Below are the code and all the weights of a small trained network. Each question names an input and a class and asks about switching units off, where a switched-off unit gives its printed mean instead of its output.

import numpy as np


def w(rows, s, z=0):
    codes = np.array(rows[::2]) - 128.0
    scale = np.full(codes.shape[1], s)
    scale[-1] = z or s
    return codes * scale


def f(y):
    return y / 2 * (1 + np.tanh(0.7978845608 * (y + 0.044715 * y**3)))


def log_softmax(a):
    a = a - a.max(-1, keepdims=True)
    return a - np.log(np.exp(a).sum(-1, keepdims=True))


def net(x, mask):
    res = np.array(x, float).reshape(1, 6) / 4 @ E
    y = f(res @ A[0][:, :-1].T + A[0][:, -1])
    res = res + np.where(mask, y, B[0][:, -1]) @ B[0][:, :-1]
    return log_softmax(res[-1] @ U[:, :-1].T + U[:, -1])


A, B = {}, {}
E = w([
[110,139,111,85,110,144,182],'x0',
[95,83,31,117,89,107,31],'x1',
[143,131,74,56,161,31,128],'x2',
[56,192,124,141,250,120,117],'x3',
[184,74,100,90,173,185,77],'x4',
[39,147,205,115,118,154,88],'x5',
],0.011)
A[0] = w([
[177,63,56,88,175,254,93,109],'n1',
[128,92,133,159,107,173,128,162],'n2',
[118,144,37,91,157,75,158,97],'n3',
[48,229,199,100,168,140,134,255],'n4',
[87,148,85,190,185,131,76,74],'n5',
[176,132,138,36,64,130,178,220],'n6',
[67,102,136,146,61,190,161,169],'n7',
[149,66,100,143,57,91,115,130],'n8',
[127,25,117,127,78,130,102,82],'n9',
[149,127,118,60,115,90,124,134],'n10',
],0.0096,0.008)
B[0] = w([
[146,183,216,215,120,152,191,203],'n1',
[66,147,123,170,85,113,106,158],'n2',
[121,104,80,121,254,47,113,182],'n3',
[3,65,210,160,128,149,176,254],'n4',
[135,149,80,97,159,77,175,169],'n5',
[144,77,146,173,105,59,183,197],'n6',
[126,170,183,145,52,197,94,182],'n7',
[177,87,65,92,81,175,127,186],'n8',
[117,121,115,159,75,231,93,171],'n9',
[109,78,118,108,110,76,172,163],'n10',
],0.0092,0.015)
U = w([
[127,27,77,122,21,126,136,135],'0',
[122,216,118,143,2,216,35,38],'1',
[12,126,118,75,185,72,102,63],'2',
[150,172,139,69,109,144,124,3],'3',
[191,145,54,125,150,30,170,193],'4',
[98,176,225,217,92,170,231,214],'5',
[179,118,50,99,128,193,84,23],'6',
],0.008,0.0055)

Each question gives the input, the list of numbers given to net, and the class t.
The units are the neurons (one row each of A and B). Each row of codes is followed by its name. A weight is (code - 128) times the scale printed after its matrix; where a second scale follows, it is the last column's (A, B and U).
mask holds one flag per neuron, in row order. A switched-off neuron (its flag False) gives its mean, the last column of its row in B, instead of its output. The means were averaged over made-up inputs and are rounded, as every weight is.
A unit's drop is (log p(t) with every unit on - log p(t) with that unit switched off) / (log p(t) with every unit on - log p(t) with every unit switched off).
The circuit of an input: a set's keep is (log p(t) with only the set's units on - log p(t) with every unit switched off) / (log p(t) with every unit on - log p(t) with every unit switched off). Starting from all 10 units, units are removed one at a time, each time the one whose removal leaves the highest keep (on an exact tie, the one counted first), for as long as the keep stays at least 0.8.
circuit, biggest first: the units of the circuit, biggest drop first
most important unit: the unit with the biggest drop
top k neurons: the k neurons with the biggest drops, biggest first
drop when u is switched off: that unit's drop, to one decimal
input [1,8,2,-1,-4,-6], class 4: circuit, biggest first => [n3]
input [7,-7,7,7,8,-1], class 2: top 4 neurons => [n3; n7; n4; n9]
input [-4,4,0,7,-6,-8], class 4: top 2 neurons => [n4; n5]
input [0,1,-3,-4,-1,2], class 1: circuit, biggest first => [n4; n7; n1]
input [2,5,-4,8,-2,-7], class 4: circuit, biggest first => [n4; n5]
input [-1,5,-1,-7,7,-1], class 1: circuit, biggest first => [n9; n4]
input [-2,5,-8,4,-4,-5], class 1: top 3 neurons => [n4; n1; n6]
input [1,1,6,-5,-8,-6], class 4: top 2 neurons => [n3; n4]
input [2,-8,8,8,4,6], class 2: top 2 neurons => [n1; n7]
input [-1,6,-3,3,-2,-2], class 4: top 4 neurons => [n4; n5; n9; n7]
input [7,-2,4,-4,2,4], class 0: top 3 neurons => [n1; n4; n10]
input [8,7,-4,-4,0,0], class 1: drop when n7 is switched off => 0.2
input [-3,3,1,1,-4,-4], class 4: drop when n4 is switched off => 0.3
input [7,8,-1,0,-2,6], class 1: most important unit => n7
input [-1,-5,7,-2,1,0], class 4: drop when n4 is switched off => 0.1
